[ 12.5 -29.7  -2.7  16.5 -11.9  -0.2   5.8  -4.7  15.2   0.8  15.9 -12.0
   5.7]  K
[-21.5  19.1   3.1  17.6  -1.4  -2.8 -25.8   3.5  13.6   5.3   4.5  16.9
   1.6]  N
[  4.3 -19.0 -25.4  -5.3  16.7 -14.3   3.4   2.6  17.4   7.2  25.9   8.2
  25.0]  Y
[ 16.5 -11.9  -2.7  -0.1  12.5  15.2 -12.0   5.8   0.8 -29.7   5.7  15.9
  -4.7]  E
[ 13.6 -25.8  -1.4   4.5   5.3 -21.5   3.6  -2.8  17.6   3.1  16.9   1.6
  19.1]  S
[ -4.1  20.2   5.2 -15.5  42.7  -2.5  -1.2  -7.2   2.7  -0.5  19.3  14.8
  14.4]  T
[-16.2  91.8  24.3   0.6  17.8  57.4 -24.6  -0.2 -29.6  -4.9 -30.5  25.0
 -34.7]  H
[  8.2   4.3  -5.3 -14.3 -25.3  25.0  17.4  25.9   7.2 -19.0   3.4  16.7
   2.6]  A
order: [  5.7  12.5 -29.7  -2.7  16.5 -11.9  -0.2   5.8  -4.7  15.2   0.8  15.9
 -12.0] | K
order: [-25.8 -21.5  -2.8  -1.4   1.6   3.1   3.6   4.5   5.3  13.6  16.9  17.6
  19.1] | S
order: [-29.7 -12.0 -11.9  -4.7  -2.7  -0.1   0.8   5.7   5.8  12.5  15.2  15.9
  16.5] | E
order: [  1.6  16.9 -25.8  19.1   4.5  13.6   3.6  -2.8 -21.5  -1.4   5.3  17.6
   3.1] | S
order: [ 13.6   5.3   4.5  16.9   1.6 -21.5  19.1   3.1  17.6  -1.4  -2.8 -25.8
   3.5] | N
order: [-25.4 -19.0 -14.3  -5.3   2.6   3.4   4.3   7.2   8.2  16.7  17.4  25.0
  25.9] | Y

[  2.7  -9.1  -8.8  23.2 -44.5  27.9   3.4  -7.8 -15.2  48.3 -59.0  17.0
 -44.4  -8.0 -10.2 -12.6  28.1  48.1  11.2 -14.3 -31.6 -11.7 -87.1 -19.8
 -23.7  51.1  17.9   4.7 -13.6   9.1 -26.0   3.2 -14.6  11.7   1.2 -24.2
   1.3  30.4 -13.5 -12.3 -38.1 -32.9 -26.2  -3.4  16.2 -14.2  11.7  13.5
   7.8] : X
[-87.1  51.1 -14.6  -8.0 -59.0  28.1   7.8  11.7  48.1  -8.8  -3.4   3.2
 -15.2 -12.6 -13.6 -13.5  17.9  48.3  16.2 -31.6 -14.1 -19.7  11.2 -14.3
  27.9   4.7   1.3   9.1 -10.2 -44.4   2.7 -24.2   3.4   1.2 -32.9 -38.1
  30.4  -9.1  11.7  17.0 -23.7  13.5  23.2 -26.2  -7.8 -12.3 -44.5 -26.0
 -11.7] : V
[ 27.9 -87.1  11.7   9.1  48.1   7.8  17.0  28.1  13.5   3.2   4.7   2.7
 -38.1 -23.7  51.1  48.3  11.2  -8.0 -31.6  17.9  11.7 -14.2   1.2 -10.2
 -13.5 -44.4  -9.1   1.3 -14.3 -12.6 -15.2  -7.8  30.4 -12.3 -32.9  -8.8
 -44.5 -26.0  -3.4 -24.2 -14.6  16.2 -26.2   3.4 -13.6  23.2 -59.0 -19.7
 -11.7] : Z
[-31.6  -3.4 -14.3 -15.2  -8.8 -87.1  17.0 -12.6 -26.2  -8.0  48.2   2.7
 -23.7 -11.7 -10.7 -19.9  16.2  30.4 -44.5   1.3 -24.2 -14.6   3.4  51.1
  11.7  28.1  48.3   9.1   1.2 -44.4 -26.0  17.9  27.9 -13.6  -9.1  13.5
   3.2 -38.1 -10.2  11.7 -13.5  -7.8  11.2   4.7 -32.9   7.8 -59.0 -14.2
 -12.3] : J
order: [ 11.7 -87.1 -10.2  -3.4 -12.3 -15.2  48.1   3.4 -32.9  27.9  51.1  11.7
  13.5 -13.5 -14.3 -24.2 -12.6  17.0 -31.6   9.1 -26.2  48.3 -14.2   7.8
  -9.1 -26.0 -23.7   1.2  -7.8  11.2 -14.6 -59.0   4.7  16.2 -19.8  -8.8
  30.4  17.9 -11.7   2.7  -8.0  23.2 -13.6 -44.4 -44.5   1.3  28.1   3.2
 -38.1] | X
order: [-87.1 -59.0 -44.5 -44.4 -38.1 -32.9 -31.6 -26.2 -26.0 -24.2 -23.7 -19.7
 -15.2 -14.6 -14.3 -14.1 -13.6 -13.5 -12.6 -12.3 -11.7 -10.2  -9.1  -8.8
  -8.0  -7.8  -3.4   1.2   1.3   2.7   3.2   3.4   4.7   7.8   9.1  11.2
  11.7  11.7  13.5  16.2  17.0  17.9  23.2  27.9  28.1  30.4  48.1  48.3
  51.1] | V
order: [-26.2  -3.4  16.2 -14.2  11.7  13.5   7.8   2.7  -9.1  -8.8  23.2 -44.5
  27.9   3.4  -7.8 -15.2  48.3 -59.0  17.0 -44.4  -8.0 -10.2 -12.6  28.1
  48.1  11.2 -14.3 -31.6 -11.7 -87.1 -19.8 -23.7  51.1  17.9   4.7 -13.6
   9.1 -26.0   3.2 -14.6  11.7   1.2 -24.2   1.3  30.4 -13.5 -12.3 -38.1
 -32.9] | X
order: [-31.6   1.3 -10.2 -24.2 -23.7 -44.4   2.7  11.2  -9.1  17.0   3.2  -7.8
  11.7 -12.3 -44.5  17.9 -11.7   3.4 -12.6 -13.5  -3.4 -14.3  11.7 -59.0
  30.4  51.1   9.1 -38.1  -8.8 -13.6 -10.7  48.3  28.1 -15.2   7.8 -87.1
  27.9 -14.6   4.7 -26.2 -26.0  -8.0 -14.2 -19.9 -32.9  16.2  13.5   1.2
  48.2] | J
order: [-26.0  -3.4 -24.2 -14.6  16.2 -26.2   3.4 -13.6  23.2 -59.0 -19.7 -11.7
  27.9 -87.1  11.7   9.1  48.1   7.8  17.0  28.1  13.5   3.2   4.7   2.7
 -38.1 -23.7  51.1  48.3  11.2  -8.0 -31.6  17.9  11.7 -14.2   1.2 -10.2
 -13.5 -44.4  -9.1   1.3 -14.3 -12.6 -15.2  -7.8  30.4 -12.3 -32.9  -8.8
 -44.5] | Z

[-47.3   4.5 -76.8  17.0  30.1  57.8 -41.5   4.7 -12.8  19.0   0.6 -10.1
  24.4  26.9  86.7  41.3  56.1 -23.5] = Vobos
[ 26.8  33.3 -58.7  52.8  26.5 -14.4 -53.7 -17.0   5.5  13.7 -83.8  49.0
 -42.0  85.7  17.0 -29.0 -30.9 -12.6] = rufep
[ 52.9  -6.1 -49.3  20.2   5.1 -53.9  27.3  14.8 -26.2  51.2 -29.5 -42.0
  62.0  34.4  33.4 -39.8  72.5   6.4] = Gidos
[ 33.4  27.3   6.4  -6.1  62.0  34.3  14.8 -39.8  52.9 -26.2 -29.5   5.1
  51.2 -42.0  20.2  72.5 -53.9 -49.3] = viner
[ 62.0 -39.8  27.3  33.4 -26.2  51.2   6.4 -42.0  -6.1 -53.9 -49.3 -29.7
  72.5  14.8  34.3  52.9   5.1  20.2] = Vefes
order: [-39.8  72.5   6.4  52.9  -6.1 -49.3  20.2   5.1 -53.9  27.3  14.8 -26.2
  51.2 -29.5 -42.0  62.0  34.4  33.4] | Gidos
order: [-49.3 -53.9  72.5  20.2 -42.0  51.2   5.1 -29.5 -26.2  52.9 -39.8  14.8
  34.3  62.0  -6.1   6.4  27.3  33.4] | viner
order: [-23.5  56.1  41.3  86.7  26.9  24.4 -10.1   0.6  19.0 -12.8   4.7 -41.5
  57.8  30.1  17.0 -76.8   4.5 -47.3] | Vobos
order: [ 52.9 -26.2  34.4 -42.0 -53.9   5.1 -39.8  -6.1  27.3  62.0 -29.5  51.2
  20.2  72.5 -49.3  33.4   6.4  14.8] | Gidos
order: [-53.9 -49.3 -42.0 -39.8 -29.5 -26.2  -6.1   5.1   6.4  14.8  20.2  27.3
  33.4  34.3  51.2  52.9  62.0  72.5] | viner

[-21.7 -26.9  -2.5  94.8 -11.7  33.4 -18.0]  kom
[ -4.3  42.7 -40.0 -20.6  40.2 -78.3  -0.4]  Dapot
[-33.5  40.5 -40.3  14.8 -43.1  27.4  25.2]  Zas
[ 40.2 -39.8 -20.6 -78.3  -4.3  42.7  -0.4]  detat
[-20.6  -0.4  -4.3 -78.3  40.2  42.7 -39.9]  Sigap
order: [-78.3 -40.0 -20.6  -4.3  -0.4  40.2  42.7] | Dapot
order: [ -0.4  42.7  -4.3 -78.3 -20.6 -39.8  40.2] | detat
order: [ 33.4 -18.0 -21.7 -26.9  -2.5  94.8 -11.7] | kom
order: [-39.9  42.7  40.2 -78.3  -4.3  -0.4 -20.6] | Sigap
order: [ -0.4 -78.3  40.2 -20.6 -40.0  42.7  -4.3] | Dapot
order: [ 94.8 -11.7  33.4 -18.0 -21.7 -26.9  -2.5] | kom

[ 64.1 -13.6  56.3 -40.7   4.0  -1.9 -31.6  -6.8 -10.0  -0.2] -> Mus
[ 38.4  16.7 -15.0  23.6  -0.5 -17.2 -13.7 -23.4  84.2 -10.9] -> gisa
[ -6.8 -10.0 -13.6  -0.2  56.2  64.1  -1.9 -24.3 -40.7   4.0] -> rige
[ 64.1 -13.6  56.3 -40.7   4.0  -1.9 -24.3  -6.8 -10.0  -0.2] -> madu
[-40.7 -13.6  56.3  -6.8  64.2   4.0  -0.2 -31.6  -1.9 -10.0] -> natot
[ 34.3  74.4 -19.9   3.5  67.3 -77.0  -3.5 -72.3  66.5 -80.4] -> Diz
[22.5 21.2 12.5 -6.0 10.5 42.5 17.8 38.6  9.3 47.0] -> fusop
[ 38.4 -13.7 -17.2  -0.5 -10.9 -23.4  23.7  16.7  84.2 -15.0] -> kibu
order: [ -0.2 -10.0  -6.8 -31.6  -1.9   4.0 -40.7  56.3 -13.6  64.1] | Mus
order: [ -0.2  64.1  -1.9  56.3 -24.3  -6.8 -10.0 -40.7 -13.6   4.0] | madu
order: [-40.7   4.0  -6.8 -10.0 -13.6  -0.2  56.2  64.1  -1.9 -24.3] | rige
order: [-40.7 -24.3 -13.6 -10.0  -6.8  -1.9  -0.2   4.0  56.3  64.1] | madu
order: [-15.0  23.6  -0.5 -17.2 -13.7 -23.4  84.2 -10.9  38.4  16.7] | gisa
order: [ -0.2 -10.0  -6.8 -24.3  -1.9   4.0 -40.7  56.3 -13.6  64.1] | madu
order: [ -0.2   4.0  -1.9 -10.0  -6.8  64.1 -13.6 -31.6 -40.7  56.3] | Mus

